Here is a tiny trained network, its code and every weight. The questions are about switching its units off for an input and a class, where a switched-off unit gives its printed mean instead of its output.

import numpy as np


def w(rows, s, z=0):
    codes = np.array(rows[::2]) - 128.0
    scale = np.full(codes.shape[1], s)
    scale[-1] = z or s
    return codes * scale


def norm(h):
    return h / np.sqrt((h * h).mean(-1, keepdims=True) + 1e-5)


def f(y):
    return np.maximum(y, 0)


def log_softmax(a):
    a = a - a.max(-1, keepdims=True)
    return a - np.log(np.exp(a).sum(-1, keepdims=True))


def net(x, mask):
    res = np.array(x, float).reshape(1, 5) / 4 @ E
    u = 0
    for l in range(4):
        y = f(norm(res) @ A[l][:, :-1].T + A[l][:, -1])
        res = res + np.where(mask[u : u + 8], y, B[l][:, -1]) @ B[l][:, :-1]
        u += 8
    return log_softmax(norm(res)[-1] @ U[:, :-1].T + U[:, -1])


A, B = {}, {}
E = w([
[49,86,102,147,122,50],'x0',
[127,125,126,125,126,129],'x1',
[103,119,163,60,161,121],'x2',
[18,156,125,140,110,211],'x3',
[138,161,204,130,2,87],'x4',
],0.00092)
A[0] = w([
[141,164,126,108,145,94,2],'L0N0',
[102,132,141,145,118,164,44],'L0N1',
[156,113,155,122,145,103,186],'L0N2',
[121,124,119,253,116,150,133],'L0N3',
[177,136,95,235,105,120,75],'L0N4',
[79,69,131,88,138,110,114],'L0N5',
[128,162,125,123,92,106,67],'L0N6',
[163,92,171,101,137,183,126],'L0N7',
],0.0032,0.0028)
B[0] = w([
[110,166,145,170,67,173,128],'L0N0',
[67,91,126,123,157,130,131],'L0N1',
[99,132,146,122,116,169,248],'L0N2',
[121,143,99,53,111,144,205],'L0N3',
[118,122,89,1,106,125,176],'L0N4',
[135,199,113,136,129,125,196],'L0N5',
[133,110,186,163,93,142,138],'L0N6',
[124,194,93,136,131,109,191],'L0N7',
],0.0034,0.0016)
A[1] = w([
[86,63,117,158,111,63,83],'L1N0',
[102,123,188,168,82,99,89],'L1N1',
[255,87,93,152,123,49,53],'L1N2',
[93,171,182,104,161,113,161],'L1N3',
[93,153,185,95,152,99,117],'L1N4',
[132,72,95,145,165,152,34],'L1N5',
[91,101,133,193,114,179,5],'L1N6',
[89,138,83,109,217,157,201],'L1N7',
],0.0029,0.0014)
B[1] = w([
[153,235,135,112,152,106,155],'L1N0',
[170,89,133,167,151,156,168],'L1N1',
[1,135,247,51,225,185,177],'L1N2',
[139,97,84,90,109,142,192],'L1N3',
[139,104,94,85,115,150,173],'L1N4',
[172,76,162,159,112,128,141],'L1N5',
[105,148,254,113,91,149,131],'L1N6',
[165,97,170,138,74,125,254],'L1N7',
],0.0031,0.0024)
A[2] = w([
[115,118,83,144,180,138,125],'L2N0',
[116,177,156,110,99,121,136],'L2N1',
[138,146,181,117,128,163,141],'L2N2',
[115,252,160,168,163,98,2],'L2N3',
[145,116,112,132,180,156,140],'L2N4',
[141,142,85,161,99,130,99],'L2N5',
[103,142,115,151,141,80,103],'L2N6',
[92,111,123,115,111,84,161],'L2N7',
],0.0049,0.0041)
B[2] = w([
[215,132,248,145,4,78,155],'L2N0',
[169,38,136,185,159,117,238],'L2N1',
[109,121,62,168,192,34,253],'L2N2',
[172,19,52,157,90,30,131],'L2N3',
[136,115,194,174,18,37,189],'L2N4',
[196,112,113,23,49,187,137],'L2N5',
[245,239,102,134,222,170,139],'L2N6',
[231,167,122,137,190,176,218],'L2N7',
],0.0024,0.0023)
A[3] = w([
[177,115,80,168,98,202,178],'L3N0',
[191,236,116,169,175,155,53],'L3N1',
[197,251,104,181,140,108,91],'L3N2',
[64,126,112,198,121,182,13],'L3N3',
[95,113,88,176,120,187,12],'L3N4',
[152,81,170,212,86,111,42],'L3N5',
[147,142,149,47,159,45,146],'L3N6',
[177,43,98,64,136,138,255],'L3N7',
],0.0026,0.0016)
B[3] = w([
[124,85,148,106,181,74,192],'L3N0',
[130,168,74,177,196,4,146],'L3N1',
[78,167,46,161,196,104,156],'L3N2',
[96,129,206,57,219,114,139],'L3N3',
[93,88,193,83,197,105,138],'L3N4',
[166,34,140,175,86,50,162],'L3N5',
[51,113,114,130,122,192,200],'L3N6',
[94,146,64,145,60,135,253],'L3N7',
],0.003,0.0034)
U = w([
[250,31,242,251,14,35,157],'0',
[86,149,43,40,57,184,182],'1',
[18,68,250,39,251,137,138],'2',
[196,251,23,232,249,23,137],'3',
[94,56,73,158,122,63,197],'4',
[229,195,150,154,73,207,16],'5',
[248,254,252,217,151,251,2],'6',
[247,252,253,218,151,252,2],'7',
],0.0062,0.0061)

Each question gives the input, the list of numbers given to net, and the class t.
The units are the neurons (one row each of A and B). Each row of codes is followed by its name. A weight is (code - 128) times the scale printed after its matrix; where a second scale follows, it is the last column's (A, B and U).
mask holds one flag per neuron, layer by layer. A switched-off neuron (its flag False) gives its mean, the last column of its row in B, instead of its output. The means were averaged over made-up inputs and are rounded, as every weight is.
A unit's drop is (log p(t) with every unit on - log p(t) with that unit switched off) / (log p(t) with every unit on - log p(t) with every unit switched off).
The circuit of an input: a set's keep is (log p(t) with only the set's units on - log p(t) with every unit switched off) / (log p(t) with every unit on - log p(t) with every unit switched off). Starting from the 12 units with the biggest drops (on a tie, the unit counted first), units are removed one at a time, each time the one whose removal leaves the highest keep (on an exact tie, the one counted first), for as long as the keep stays at least 0.8.
circuit, biggest first: the units of the circuit, biggest drop first
unit that matters most: the unit with the biggest drop
k most important neurons: the k neurons with the biggest drops, biggest first
drop when u is switched off: that unit's drop, to one decimal
input [-8,-8,-1,6,-8], class 0: circuit, biggest first	[L2N4, L2N0, L2N7, L0N2]
input [1,4,8,-8,2], class 1: circuit, biggest first	[L3N7, L3N0, L3N6, L3N5]
input [-4,-6,6,-1,0], class 1: 2 most important neurons	[L2N7, L1N3]
input [-8,-6,3,7,-7], class 3: unit that matters most	L0N7
input [-4,-4,-8,8,-8], class 0: 2 most important neurons	[L2N0, L2N4]
input [-7,6,-1,8,7], class 2: 2 most important neurons	[L1N7, L2N4]
input [3,4,7,-8,7], class 2: 3 most important neurons	[L1N2, L1N7, L3N6]
input [2,2,-4,-7,6], class 2: 2 most important neurons	[L1N2, L1N7]
input [-6,-2,5,0,0], class 3: 3 most important neurons	[L0N7, L1N2, L0N4]
input [-8,-8,-5,-6,-1], class 3: 2 most important neurons	[L0N7, L2N2]
input [-8,-3,8,-3,6], class 1: 4 most important neurons	[L2N7, L1N3, L0N5, L3N6]
input [-4,3,-3,-5,-5], class 0: 2 most important neurons	[L2N4, L0N2]
input [1,-3,4,8,8], class 0: 2 most important neurons	[L1N2, L2N1]
input [6,5,-3,7,7], class 0: unit that matters most	L1N2
input [-6,-1,4,3,5], class 3: 3 most important neurons	[L2N2, L1N7, L0N7]
input [-7,4,0,4,6], class 3: 2 most important neurons	[L1N7, L2N2]
input [4,-3,5,0,-1], class 1: 2 most important neurons	[L1N3, L1N4]
input [-8,-1,-2,-8,3], class 2: 2 most important neurons	[L1N2, L2N7]
input [-4,3,-3,-7,-4], class 2: drop when L1N2 is switched off	1.4
input [2,5,-8,-6,-4], class 1: most important neuron	[L0N4]
input [-6,-1,7,-5,-8], class 0: drop when L0N4 is switched off	0.1
input [-2,5,0,-6,-3], class 2: drop when L1N2 is switched off	1.4
input [2,5,-7,-6,2], class 1: drop when L0N4 is switched off	0.9
